[[127 128 129 131]
 [129 127 131 123]
 [119 128 128 132]
 [126 124 126 130]
 [144 132 133 134]
 [100 129 127 129]
 [142 127 124 126]
 [125 129 129 129]]
->
[[131 123 132 130 134 129 126 129]
 [129 131 128 126 133 127 124 129]
 [128 127 128 124 132 129 127 129]
 [127 129 119 126 144 100 142 125]]

[[129 134 130 132 126 129 128 115 136 133 132 121]
 [121 133 131 127 123 128 130 106 142 139 132 123]
 [118 121 128 121 137 129 132 139 114 128 130 130]
 [129 133 121 121 129 129 126 128 124 120 132 137]
 [123 124 122 144 129 129 131 131 128 133 106 130]
 [120 118 126 134 136 125 129 130 123 126 131 123]]
->
[[121 123 130 137 130 123]
 [132 132 130 132 106 131]
 [133 139 128 120 133 126]
 [136 142 114 124 128 123]
 [115 106 139 128 131 130]
 [128 130 132 126 131 129]
 [129 128 129 129 129 125]
 [126 123 137 129 129 136]
 [132 127 121 121 144 134]
 [130 131 128 121 122 126]
 [134 133 121 133 124 118]
 [129 121 118 129 123 120]]

[[138 148 124 130 127 140 153 131 122 118 123 143 127 134 135 128]
 [128 122 111 119 141 141 122 126 120 149 127 131 122 133 150 115]]
->
[[128 115]
 [135 150]
 [134 133]
 [127 122]
 [143 131]
 [123 127]
 [118 149]
 [122 120]
 [131 126]
 [153 122]
 [140 141]
 [127 141]
 [130 119]
 [124 111]
 [148 122]
 [138 128]]

[[135 151 128 114 138 117 131 108 148 117]
 [142 154 117 120 137 122 144 111 124 129]
 [107 115 119 143 109 113 138 137 118 117]
 [145 135 150 121 128 139 129 141 151 113]
 [143 107 116 118 134 126 130 139 115 116]]
->
[[117 129 117 113 116]
 [148 124 118 151 115]
 [108 111 137 141 139]
 [131 144 138 129 130]
 [117 122 113 139 126]
 [138 137 109 128 134]
 [114 120 143 121 118]
 [128 117 119 150 116]
 [151 154 115 135 107]
 [135 142 107 145 143]]

[[123 110 135 127 127 125 129 144 107 137 113 112 124]
 [124 112 134 128 126 125 129 143 109 136 113 115 127]
 [119 129 132 124 135 149 123 128 143 131 134 108 110]
 [125 127 131 127 130 140 125 130 138 129 130 117 121]
 [137 126 129 133 120 121 128 132 129 125 122 138 144]
 [122 110 135 127 126 125 129 144 106 137 113 111 124]
 [121 117 133 126 130 134 127 138 121 135 121 110 119]]
->
[[124 127 110 121 144 124 119]
 [112 115 108 117 138 111 110]
 [113 113 134 130 122 113 121]
 [137 136 131 129 125 137 135]
 [107 109 143 138 129 106 121]
 [144 143 128 130 132 144 138]
 [129 129 123 125 128 129 127]
 [125 125 149 140 121 125 134]
 [127 126 135 130 120 126 130]
 [127 128 124 127 133 127 126]
 [135 134 132 131 129 135 133]
 [110 112 129 127 126 110 117]
 [123 124 119 125 137 122 121]]

[[128 140 154 118 140 136 129 143 141]
 [127 130 117 133 140 129  98 137 143]
 [126 127 132 115 138 132 127 131 123]
 [127 140 142 132 134 132 115 130 129]
 [119 130 121 130 122 126 144 109 134]]
->
[[141 143 123 129 134]
 [143 137 131 130 109]
 [129  98 127 115 144]
 [136 129 132 132 126]
 [140 140 138 134 122]
 [118 133 115 132 130]
 [154 117 132 142 121]
 [140 130 127 140 130]
 [128 127 126 127 119]]

[[143 153 122 121 130]
 [127 131 139 122 136]
 [139 146 124 126 130]
 [132 136 130 121 129]
 [138 144 125 127 129]
 [131 134 128 125 129]
 [130 134 132 129 131]]
->
[[130 136 130 129 129 129 131]
 [121 122 126 121 127 125 129]
 [122 139 124 130 125 128 132]
 [153 131 146 136 144 134 134]
 [143 127 139 132 138 131 130]]
---
[[133 151 154]
 [126 133 124]]
->
[133 133]

[[103 116 122]
 [131 129 129]
 [137 142 139]]
->
[103 129 139]

[[123 129 106]
 [148 153 104]
 [140 133 117]
 [144 147 128]]
->
[123 153 117]

[[126 135 123 119 126]
 [120 140 116 116 128]
 [139 139 131 143 127]
 [137 103 149 134 129]]
->
[126 140 131 134]

[[118 142 111 116]
 [131 135 102 116]
 [125 105 141 125]]
->
[118 135 141]

[[137 120]
 [151 157]
 [132 105]
 [140 140]
 [134 140]]
->
[137 157]

[[128 140 128 142]
 [127 106 128 126]
 [127 108 128 134]]
->
[128 106 128]
